Here is a tiny trained network, its code and every weight. The questions are about switching its units off for an input and a class, where a switched-off unit gives its printed mean instead of its output.

import numpy as np


def w(rows, s, z=0):
    codes = np.array(rows[::2]) - 128.0
    scale = np.full(codes.shape[1], s)
    scale[-1] = z or s
    return codes * scale


def norm(h):
    return h / np.sqrt((h * h).mean(-1, keepdims=True) + 1e-5)


def f(y):
    return y / 2 * (1 + np.tanh(0.7978845608 * (y + 0.044715 * y**3)))


def log_softmax(a):
    a = a - a.max(-1, keepdims=True)
    return a - np.log(np.exp(a).sum(-1, keepdims=True))


def net(x, mask):
    res = np.array(x, float).reshape(1, 8) / 4 @ E
    u = 0
    for l in range(2):
        y = f(norm(res) @ A[l][:, :-1].T + A[l][:, -1])
        res = res + np.where(mask[u : u + 6], y, B[l][:, -1]) @ B[l][:, :-1]
        u += 6
    return log_softmax(norm(res)[-1] @ U[:, :-1].T + U[:, -1])


A, B = {}, {}
E = w([
[17,79,116,84],'x0',
[139,162,142,112],'x1',
[65,98,169,243],'x2',
[156,1,112,149],'x3',
[155,44,160,81],'x4',
[167,156,64,172],'x5',
[46,165,105,150],'x6',
[136,142,91,89],'x7',
],0.0059)
A[0] = w([
[81,194,65,59,236],'L0N0',
[2,98,182,166,137],'L0N1',
[164,60,151,28,173],'L0N2',
[186,225,104,25,125],'L0N3',
[71,178,169,143,100],'L0N4',
[121,99,166,165,4],'L0N5',
],0.009,0.0029)
B[0] = w([
[160,198,93,5,227],'L0N0',
[124,98,212,148,253],'L0N1',
[113,118,175,77,241],'L0N2',
[59,98,61,141,233],'L0N3',
[168,178,183,120,162],'L0N4',
[147,147,95,188,121],'L0N5',
],0.011,0.0045)
A[1] = w([
[194,108,148,7,179],'L1N0',
[208,121,34,222,42],'L1N1',
[193,136,69,207,6],'L1N2',
[229,198,147,209,186],'L1N3',
[224,180,81,157,7],'L1N4',
[134,144,93,199,158],'L1N5',
],0.011,0.0018)
B[1] = w([
[147,144,99,125,254],'L1N0',
[55,64,192,73,187],'L1N1',
[70,101,151,88,164],'L1N2',
[10,169,78,7,198],'L1N3',
[3,52,147,137,157],'L1N4',
[87,97,12,197,154],'L1N5',
],0.011,0.0066)
U = w([
[254,89,110,143,85],'0',
[155,87,180,114,101],'1',
[100,50,168,186,180],'2',
[98,169,15,54,218],'3',
[98,200,166,233,102],'4',
[156,156,72,214,2],'5',
[27,86,91,101,80],'6',
],0.017,0.0076)

Each question gives the input, the list of numbers given to net, and the class t.
The units are the neurons (one row each of A and B). Each row of codes is followed by its name. A weight is (code - 128) times the scale printed after its matrix; where a second scale follows, it is the last column's (A, B and U).
mask holds one flag per neuron, layer by layer. A switched-off neuron (its flag False) gives its mean, the last column of its row in B, instead of its output. The means were averaged over made-up inputs and are rounded, as every weight is.
A unit's drop is (log p(t) with every unit on - log p(t) with that unit switched off) / (log p(t) with every unit on - log p(t) with every unit switched off).
The circuit of an input: a set's keep is (log p(t) with only the set's units on - log p(t) with every unit switched off) / (log p(t) with every unit on - log p(t) with every unit switched off). Starting from all 12 units, units are removed one at a time, each time the one whose removal leaves the highest keep (on an exact tie, the one counted first), for as long as the keep stays at least 0.8.
units of the circuit, in order: the units of the circuit, biggest drop first
unit that matters most: the unit with the biggest drop
top k neurons: the k neurons with the biggest drops, biggest first
k most important neurons of layer l: the k neurons of layer l with the biggest drops, biggest first
input [2,7,-2,5,4,1,5,-1], class 1: units of the circuit, in order	(L1N3; L0N3)
input [-3,6,2,-1,7,-2,7,-2], class 1: 2 most important neurons of layer 1	(L1N5; L1N4)
input [-4,0,7,2,-1,8,3,-7], class 3: 2 most important neurons of layer 1	(L1N3; L1N5)
input [3,-4,1,-6,-4,-7,-5,-1], class 1: top 2 neurons	(L0N1; L1N3)
input [1,-7,1,-7,5,-5,-1,-4], class 2: units of the circuit, in order	(L0N1)
input [-8,-3,-7,8,8,4,2,4], class 0: top 2 neurons	(L1N3; L0N2)
input [1,8,7,4,-3,2,8,-4], class 4: units of the circuit, in order	(L1N1; L0N4; L0N3)
input [-8,5,6,2,-7,3,6,-6], class 6: units of the circuit, in order	(L1N3; L0N0)
input [8,1,1,-7,-6,-4,2,-6], class 4: top 2 neurons	(L0N1; L1N3)
input [3,-3,-4,4,-6,6,-8,-4], class 6: top 2 neurons	(L0N0; L0N1)
input [5,1,-2,5,6,-3,1,-3], class 1: units of the circuit, in order	(L0N3; L1N3; L1N5)
input [-5,-4,-8,-1,8,1,-6,-1], class 0: units of the circuit, in order	(L1N3; L1N1)
input [8,7,-2,8,-6,-1,-6,-4], class 1: 2 most important neurons of layer 0	(L0N3; L0N2)
input [8,7,4,2,5,-2,2,5], class 2: units of the circuit, in order	(L0N1; L1N3)
input [6,8,8,-8,2,-5,-2,-7], class 1: units of the circuit, in order	(L0N1; L0N4)
input [6,4,5,-5,-2,-1,-5,-2], class 2: units of the circuit, in order	(L0N1)
input [8,-1,-4,5,-4,-2,4,-7], class 2: units of the circuit, in order	(L0N1; L1N3)
input [6,6,0,1,1,-1,-6,-6], class 1: top 2 neurons	(L0N3; L0N2)
input [6,-3,7,-7,4,-4,4,-8], class 4: 2 most important neurons of layer 0	(L0N4; L0N2)
input [-2,-8,5,-8,-6,-8,-3,-2], class 4: unit that matters most	L0N1
input [6,6,-3,7,5,1,-1,-4], class 1: top 2 neurons	(L1N3; L0N3)
input [3,0,0,4,6,-5,-3,6], class 1: top 2 neurons	(L1N3; L0N3)
input [8,-6,5,-5,1,-3,8,-6], class 4: 3 most important neurons of layer 0	(L0N4; L0N2; L0N3)
input [-5,5,8,-7,-7,-5,-5,-6], class 3: top 2 neurons	(L1N3; L0N2)
input [8,-6,6,-2,-6,-3,-2,3], class 2: top 3 neurons	(L0N1; L1N3; L1N0)
